W = ((4976, 8774, 6284, 4579, 8321), (6269, 7679, 7398, 5545, 7870), (3508, 7799, 7551, 6331, 8193), (3669, 7675, 6163, 7134, 8448), (6350, 7087, 7291, 5956, 8063), (4732, 7923, 5738, 6430, 8616), (4033, 6572, 7317, 4305, 7611), (3009, 7693, 7361, 5179, 9420), (5481, 8638, 7937, 3991, 7860), (4754, 7912, 7001, 5971, 6942), (5749, 8738, 7520, 5834, 7171), (4747, 6508, 6802, 4061, 6397), (5207, 8649, 7794, 5886, 7690))
Rows and columns are counted from 1.
(1, 1): 4976
(4, 2): 7675
(10, 1): 4754
(4, 3): 6163
(8, 1): 3009
(12, 2): 6508
(1, 2): 8774
(9, 4): 3991
(8, 2): 7693
(6, 4): 6430
(5, 2): 7087
(5, 1): 6350
(5, 3): 7291
(11, 3): 7520
(4, 1): 3669
(13, 1): 5207
(4, 5): 8448
(11, 1): 5749
(10, 5): 6942
(2, 4): 5545
(13, 3): 7794
(13, 5): 7690
(2, 2): 7679
(2, 5): 7870
(9, 5): 7860
(7, 3): 7317
(10, 4): 5971
(8, 3): 7361
(2, 3): 7398
(12, 3): 6802
(3, 1): 3508
(12, 1): 4747
(7, 4): 4305

m =
[[108 114 160 169]
 [180 131 157 119]
 [ 92 112 160 183]
 [147 123 218 156]
 [130 163  53 126]
 [163 168 116 118]
 [145 160  60 114]
 [ 77 161  71 162]
 [163 135 209 141]
 [145 121 212 156]
 [148 162  31 105]]
Indices start at 1.
(1, 1)	108
(8, 1)	77
(9, 2)	135
(10, 3)	212
(7, 4)	114
(5, 3)	53
(10, 2)	121
(9, 1)	163
(7, 2)	160
(9, 4)	141
(11, 1)	148
(4, 4)	156
(1, 4)	169
(10, 4)	156
(11, 4)	105
(3, 4)	183

a =
0.028,-0.042,0.040,0.033,-0.060,-0.037,0.084,-0.042,-0.095,-0.064
-0.048,-0.016,-0.057,-0.102,0.064,0.036,-0.094,-0.019,0.079,0.044
0.001,0.057,-0.010,0.060,-0.004,-0.010,-0.037,0.066,0.024,0.022
-0.039,-0.132,-0.027,-0.178,0.031,0.024,0.002,-0.149,-0.013,-0.038
0.038,-0.203,0.084,-0.070,-0.111,-0.053,0.214,-0.214,-0.218,-0.166
-0.080,0.050,-0.104,-0.110,0.119,0.068,-0.193,0.048,0.177,0.109
0.054,-0.097,0.080,0.032,-0.109,-0.061,0.170,-0.100,-0.176,-0.121
0.003,0.060,-0.009,0.059,-0.004,-0.011,-0.036,0.064,0.023,0.026
0.054,-0.098,0.081,0.032,-0.112,-0.060,0.169,-0.103,-0.178,-0.122
-0.027,0.008,-0.040,-0.043,0.038,0.018,-0.066,0.008,0.053,0.030
0.037,-0.015,0.046,0.068,-0.074,-0.043,0.089,-0.016,-0.099,-0.062
-0.025,-0.056,-0.018,-0.082,0.015,0.011,-0.011,-0.063,-0.001,-0.013
0.062,0.137,0.051,0.245,-0.090,-0.068,0.045,0.159,-0.054,0.000
-0.077,-0.148,-0.065,-0.263,0.087,0.059,-0.064,-0.165,0.054,-0.002
Rows and columns are counted from 1.
row 1 col 1 = 0.028
row 10 col 1 = -0.027
row 14 col 9 = 0.054
row 13 col 2 = 0.137
row 2 col 7 = -0.094
row 14 col 3 = -0.065
row 13 col 9 = -0.054
row 8 col 6 = -0.011
row 10 col 9 = 0.053
row 2 col 6 = 0.036
row 2 col 5 = 0.064
row 6 col 9 = 0.177
row 6 col 3 = -0.104
row 13 col 3 = 0.051
row 13 col 4 = 0.245
row 8 col 2 = 0.060
row 8 col 8 = 0.064
row 1 col 2 = -0.042
row 11 col 9 = -0.099
row 13 col 10 = 0.000
row 5 col 1 = 0.038
row 9 col 10 = -0.122
row 4 col 3 = -0.027
row 14 col 1 = -0.077
row 4 col 10 = -0.038
row 12 col 1 = -0.025
row 6 col 10 = 0.109
row 8 col 7 = -0.036
row 13 col 1 = 0.062
row 8 col 4 = 0.059
row 3 col 9 = 0.024
row 14 col 10 = -0.002
row 10 col 3 = -0.040
row 2 col 4 = -0.102
row 14 col 8 = -0.165
row 6 col 7 = -0.193
row 12 col 10 = -0.013
row 8 col 1 = 0.003
row 7 col 9 = -0.176

M = [[647, 471, 404, 375, 376, 468, 521, 545, 389, 633, 487, 408], [526, 688, 418, 539, 463, 341, 594, 425, 717, 329, 524, 206], [304, 394, 561, 517, 482, 435, 532, 444, 529, 383, 574, 396], [314, 413, 523, 505, 425, 400, 563, 436, 548, 384, 582, 330], [650, 689, 450, 466, 473, 494, 570, 460, 555, 534, 495, 444], [415, 318, 512, 396, 422, 484, 492, 497, 365, 555, 536, 441], [775, 733, 326, 509, 485, 391, 542, 546, 654, 488, 428, 320], [540, 509, 510, 350, 372, 552, 578, 430, 352, 653, 551, 507], [727, 832, 437, 536, 510, 475, 576, 466, 662, 466, 484, 393], [649, 653, 415, 446, 387, 407, 600, 472, 572, 496, 505, 286], [672, 624, 416, 496, 417, 451, 556, 541, 545, 536, 495, 389], [538, 421, 521, 382, 442, 543, 509, 496, 353, 622, 513, 529], [801, 779, 403, 456, 474, 571, 547, 512, 511, 667, 460, 554], [363, 520, 515, 521, 460, 363, 575, 411, 649, 309, 561, 234], [620, 603, 472, 517, 517, 505, 491, 539, 553, 513, 477, 452], [493, 620, 439, 607, 520, 373, 531, 498, 720, 328, 509, 292]]
Indices start at 1.
row 1 col 1 -> 647
row 4 col 6 -> 400
row 12 col 5 -> 442
row 9 col 5 -> 510
row 7 col 7 -> 542
row 6 col 7 -> 492
row 1 col 2 -> 471
row 11 col 12 -> 389
row 1 col 7 -> 521
row 5 col 11 -> 495
row 8 col 11 -> 551
row 4 col 3 -> 523
row 2 col 5 -> 463
row 3 col 2 -> 394
row 11 col 5 -> 417
row 10 col 12 -> 286
row 7 col 10 -> 488
row 15 col 1 -> 620
row 3 col 6 -> 435
row 7 col 9 -> 654
row 10 col 2 -> 653
row 15 col 9 -> 553
row 13 col 9 -> 511
row 5 col 3 -> 450
row 6 col 10 -> 555
row 10 col 3 -> 415
row 9 col 9 -> 662
row 16 col 12 -> 292
row 4 col 8 -> 436
row 5 col 1 -> 650
row 4 col 1 -> 314
row 13 col 4 -> 456
row 3 col 11 -> 574
row 16 col 8 -> 498

A =
array([[195, 129,  69,  73, 127],
       [151, 142,  55,   6,  60],
       [ 98,  58, 193,  95, 147]])
Indices start at 1.
(1, 1)	195
(3, 3)	193
(3, 1)	98
(2, 1)	151
(1, 3)	69
(2, 4)	6
(1, 4)	73
(1, 2)	129
(1, 5)	127
